Below is a small trained network, with its code and all its weights. Each question gives an input and a target symbol and asks what happens when units are switched off, that is, made to give their printed mean instead of their output.

import numpy as np


def w(rows, s, z=0):
    codes = np.array(rows[::2]) - 128.0
    scale = np.full(codes.shape[1], s)
    scale[-1] = z or s
    return codes * scale


def f(y):
    return np.maximum(y, 0)


def softmax(a):
    e = np.exp(a - a.max(-1, keepdims=True))
    return e / e.sum(-1, keepdims=True)


def log_softmax(a):
    a = a - a.max(-1, keepdims=True)
    return a - np.log(np.exp(a).sum(-1, keepdims=True))


def net(x, mask):
    ids = ['αβδεζηθτφψ'.index(c) for c in x.split()]
    T = len(ids)
    res = E[ids] + P[:T]
    r = res
    for j in range(2):
        rows = slice(4 * j, 4 * j + 4)
        q, k, v = (r @ M[0][rows].T for M in (Q, K, V))
        z = softmax(np.where(np.tri(T) > 0, q @ k.T / 4**0.5, -1e9)) @ v
        o = O[0][rows]
        res = res + np.where(mask[j], z, o[:, -1]) @ o[:, :-1]
    y = f(res @ A[0][:, :-1].T + A[0][:, -1])
    res = res + np.where(mask[2:6], y, B[0][:, -1]) @ B[0][:, :-1]
    return log_softmax(res[-1] @ U[:, :-1].T + U[:, -1])


Q, K, V, O, A, B = {}, {}, {}, {}, {}, {}
E = w([
[125,156,141,190],'α',
[73,179,92,80],'β',
[62,200,64,108],'δ',
[102,179,112,191],'ε',
[101,173,103,190],'ζ',
[113,139,163,3],'η',
[120,190,210,24],'θ',
[71,134,64,24],'τ',
[201,116,125,78],'φ',
[95,170,112,188],'ψ',
],0.015)
P = w([
[225,245,124,1],'0',
[37,55,23,104],'1',
[57,57,43,134],'2',
[92,46,62,155],'3',
[100,58,76,161],'4',
[107,92,91,169],'5',
[117,120,103,176],'6',
[145,115,88,199],'7',
[166,97,75,213],'8',
[154,142,96,211],'9',
],0.0073)
Q[0] = w([
[125,114,126,167],'h1',
[167,112,105,73],'h1',
[87,127,176,249],'h1',
[177,201,37,19],'h1',
[112,146,159,72],'h2',
[95,140,226,44],'h2',
[100,159,127,99],'h2',
[37,176,168,193],'h2',
],0.016)
K[0] = w([
[125,103,121,144],'h1',
[177,160,100,96],'h1',
[91,90,153,175],'h1',
[165,250,89,85],'h1',
[93,116,152,124],'h2',
[77,98,212,145],'h2',
[98,133,124,109],'h2',
[105,214,166,106],'h2',
],0.022)
V[0] = w([
[155,14,2,65],'h1',
[153,213,185,192],'h1',
[235,237,108,215],'h1',
[68,163,138,49],'h1',
[124,174,60,145],'h2',
[87,117,93,88],'h2',
[131,252,161,197],'h2',
[76,193,183,122],'h2',
],0.0093)
O[0] = w([
[56,202,211,106,142],'h1',
[177,132,52,124,134],'h1',
[173,255,37,97,211],'h1',
[183,73,207,205,254],'h1',
[152,120,207,96,146],'h2',
[155,103,171,159,184],'h2',
[161,100,124,76,67],'h2',
[179,71,92,158,131],'h2',
],0.0093,0.0071)
A[0] = w([
[177,96,89,121,252],'n1',
[150,74,184,142,60],'n2',
[160,157,161,167,232],'n3',
[161,111,157,11,112],'n4',
],0.012,0.0044)
B[0] = w([
[1,4,192,104,236],'n1',
[138,161,34,216,210],'n2',
[130,143,190,1,254],'n3',
[26,116,21,225,173],'n4',
],0.0091,0.0082)
U = w([
[7,151,91,112,254],'α',
[108,136,160,72,247],'β',
[166,119,190,3,192],'δ',
[110,129,67,55,41],'ε',
[136,134,57,70,92],'ζ',
[160,168,55,204,157],'η',
[139,77,86,120,65],'θ',
[38,172,169,153,27],'τ',
[80,238,82,80,211],'φ',
[80,137,98,71,41],'ψ',
],0.0069,0.0059)

Each question gives the input, a string of symbols that net reads in full, and the target symbol t.
The units are the heads (4 rows each of Q, K, V and O) and the neurons (one row each of A and B). Each row of codes is followed by its name. A weight is (code - 128) times the scale printed after its matrix; where a second scale follows, it is the last column's (O, A, B and U).
mask holds one flag per unit, heads first, then neurons. A switched-off unit (its flag False) gives its mean, the last column of its rows in O or B, instead of its output. The means were averaged over made-up inputs and are rounded, as every weight is.
A unit's drop is (log p(t) with every unit on - log p(t) with that unit switched off) / (log p(t) with every unit on - log p(t) with every unit switched off).
The circuit of an input: a set's keep is (log p(t) with only the set's units on - log p(t) with every unit switched off) / (log p(t) with every unit on - log p(t) with every unit switched off). Starting from all 6 units, units are removed one at a time, each time the one whose removal leaves the highest keep (on an exact tie, the one counted first), for as long as the keep stays at least 0.8.
units of the circuit, in order: the units of the circuit, biggest drop first
top k neurons: the k neurons with the biggest drops, biggest first
drop of u: that unit's drop, to one decimal
input η α φ β δ φ δ β η, target η: units of the circuit, in order	(n2; h1)
input φ φ φ ζ, target φ: units of the circuit, in order	(n1; h1)
input φ φ β φ φ φ φ ψ, target φ: units of the circuit, in order	(h1)
input δ η φ θ δ, target δ: units of the circuit, in order	(h2; n2)
input φ φ φ φ θ η, target φ: units of the circuit, in order	(h1; n1)
input η φ β φ β, target η: units of the circuit, in order	(n2; h1; n1)
input τ τ η, target τ: units of the circuit, in order	(h1; h2)
input δ φ φ τ φ β φ θ φ, target δ: units of the circuit, in order	(n3; n4; h1)
input θ φ φ δ ζ ψ θ, target θ: units of the circuit, in order	(h1; h2)
input α δ ε φ φ φ β θ, target α: units of the circuit, in order	(n4; n1; h1; h2)
input θ φ φ α φ φ θ η, target θ: top 2 neurons	(n2; n1)
input α θ ψ φ ζ η, target α: top 3 neurons	(n1; n4; n3)
input η θ θ τ, target η: top 3 neurons	(n2; n1; n3)
input φ φ α φ β η ζ τ, target φ: top neuron	(n1)
input δ β η θ α φ φ θ φ φ, target δ: top 3 neurons	(n3; n2; n4)
input τ θ φ δ, target τ: drop of h1	0.9
input η δ β, target η: drop of n2	0.8
input φ φ α η ψ φ β θ, target φ: drop of n4	0.2
